Below are the code and all the weights of a small trained network. Each question names an input and a class and asks about switching units off, where a switched-off unit gives its printed mean instead of its output.

import numpy as np


def w(rows, s, z=0):
    codes = np.array(rows[::2]) - 128.0
    scale = np.full(codes.shape[1], s)
    scale[-1] = z or s
    return codes * scale


def f(y):
    return y / 2 * (1 + np.tanh(0.7978845608 * (y + 0.044715 * y**3)))


def log_softmax(a):
    a = a - a.max(-1, keepdims=True)
    return a - np.log(np.exp(a).sum(-1, keepdims=True))


def net(x, mask):
    res = np.array(x, float).reshape(1, 8) / 4 @ E
    y = f(res @ A[0][:, :-1].T + A[0][:, -1])
    res = res + np.where(mask, y, B[0][:, -1]) @ B[0][:, :-1]
    return log_softmax(res[-1] @ U[:, :-1].T + U[:, -1])


A, B = {}, {}
E = w([
[135,140,117,127,124,123],'x0',
[151,14,20,174,118,13],'x1',
[115,105,146,130,144,145],'x2',
[106,122,136,133,141,120],'x3',
[143,150,122,129,110,117],'x4',
[240,71,167,107,59,222],'x5',
[204,141,134,86,239,62],'x6',
[69,90,255,86,69,54],'x7',
],0.008)
A[0] = w([
[160,21,94,149,119,49,95],'N1',
[128,81,210,56,3,65,120],'N2',
[21,123,96,241,5,160,87],'N3',
[227,169,164,194,71,92,255],'N4',
[29,162,105,109,160,77,100],'N5',
[98,34,67,143,148,104,30],'N6',
[171,138,158,65,227,51,124],'N7',
[99,223,179,21,187,206,128],'N8',
[9,215,89,206,175,55,176],'N9',
[146,152,11,190,170,248,63],'N10',
],0.0075,0.004)
B[0] = w([
[117,127,192,180,42,134,200],'N1',
[94,83,124,55,137,118,204],'N2',
[254,209,247,129,177,150,206],'N3',
[150,85,91,120,107,137,178],'N4',
[158,40,118,94,131,131,189],'N5',
[143,248,127,140,33,40,166],'N6',
[187,231,205,115,121,194,188],'N7',
[69,88,128,218,5,115,223],'N8',
[142,60,78,119,126,198,254],'N9',
[38,116,195,11,85,46,220],'N10',
],0.0091,0.01)
U = w([
[143,128,139,152,116,154,254],'0',
[110,147,147,250,73,113,89],'1',
[76,137,168,60,148,73,47],'2',
[165,81,115,147,127,192,165],'3',
[183,205,196,175,168,174,83],'4',
],0.012,0.0072)

Each question gives the input, the list of numbers given to net, and the class t.
The units are the neurons (one row each of A and B). Each row of codes is followed by its name. A weight is (code - 128) times the scale printed after its matrix; where a second scale follows, it is the last column's (A, B and U).
mask holds one flag per neuron, in row order. A switched-off neuron (its flag False) gives its mean, the last column of its row in B, instead of its output. The means were averaged over made-up inputs and are rounded, as every weight is.
A unit's drop is (log p(t) with every unit on - log p(t) with that unit switched off) / (log p(t) with every unit on - log p(t) with every unit switched off).
The circuit of an input: a set's keep is (log p(t) with only the set's units on - log p(t) with every unit switched off) / (log p(t) with every unit on - log p(t) with every unit switched off). Starting from all 10 units, units are removed one at a time, each time the one whose removal leaves the highest keep (on an exact tie, the one counted first), for as long as the keep stays at least 0.8.
circuit, biggest first: the units of the circuit, biggest drop first
unit that matters most: the unit with the biggest drop
top k neurons: the k neurons with the biggest drops, biggest first
drop of u: that unit's drop, to one decimal
input [0,4,-5,-2,-4,6,-1,6], class 2: top 3 neurons	N2, N9, N8
input [6,1,-8,4,-5,-6,-1,2], class 3: circuit, biggest first	N9, N5
input [3,-1,4,2,-4,-2,0,-4], class 2: unit that matters most	N10
input [-1,8,0,2,2,5,-8,-5], class 1: top 3 neurons	N1, N6, N7
input [6,-5,4,1,-5,4,3,-2], class 1: top 2 neurons	N8, N9
input [5,-5,-8,6,-1,-7,1,5], class 3: top 3 neurons	N9, N5, N10
input [3,7,-3,-5,6,8,3,8], class 2: top 2 neurons	N2, N9
input [-5,7,4,5,7,-8,0,5], class 3: top 3 neurons	N9, N5, N8
input [8,6,-7,6,1,-7,7,-1], class 3: top 3 neurons	N9, N5, N3
input [-6,-8,5,-4,3,-5,8,-4], class 1: top 2 neurons	N8, N3
input [1,3,4,1,4,-1,5,2], class 4: circuit, biggest first	N7, N10
input [2,3,-4,2,-5,5,-4,5], class 2: top 4 neurons	N2, N9, N8, N7
input [8,5,-4,-7,4,-2,8,2], class 4: top 2 neurons	N7, N8
input [4,3,-7,-7,-3,-5,5,4], class 0: circuit, biggest first	N3, N10, N7
input [2,6,7,4,-5,-7,6,3], class 3: top 3 neurons	N9, N5, N8
input [2,8,-8,5,8,4,4,5], class 1: unit that matters most	N1
input [7,-5,-3,-6,-2,6,-3,7], class 2: top 3 neurons	N2, N9, N1
input [0,4,7,5,2,3,7,-3], class 4: circuit, biggest first	N7, N9
input [0,-1,-5,4,1,-6,6,2], class 3: circuit, biggest first	N9, N10
input [6,-1,-3,7,2,-6,2,5], class 0: circuit, biggest first	N10
input [-1,-7,1,8,7,-8,7,-1], class 0: drop of N8	0.8
input [3,1,7,-2,5,-1,-8,-6], class 4: drop of N2	0.1
input [3,5,5,7,8,-2,6,5], class 0: drop of N6	-0.1
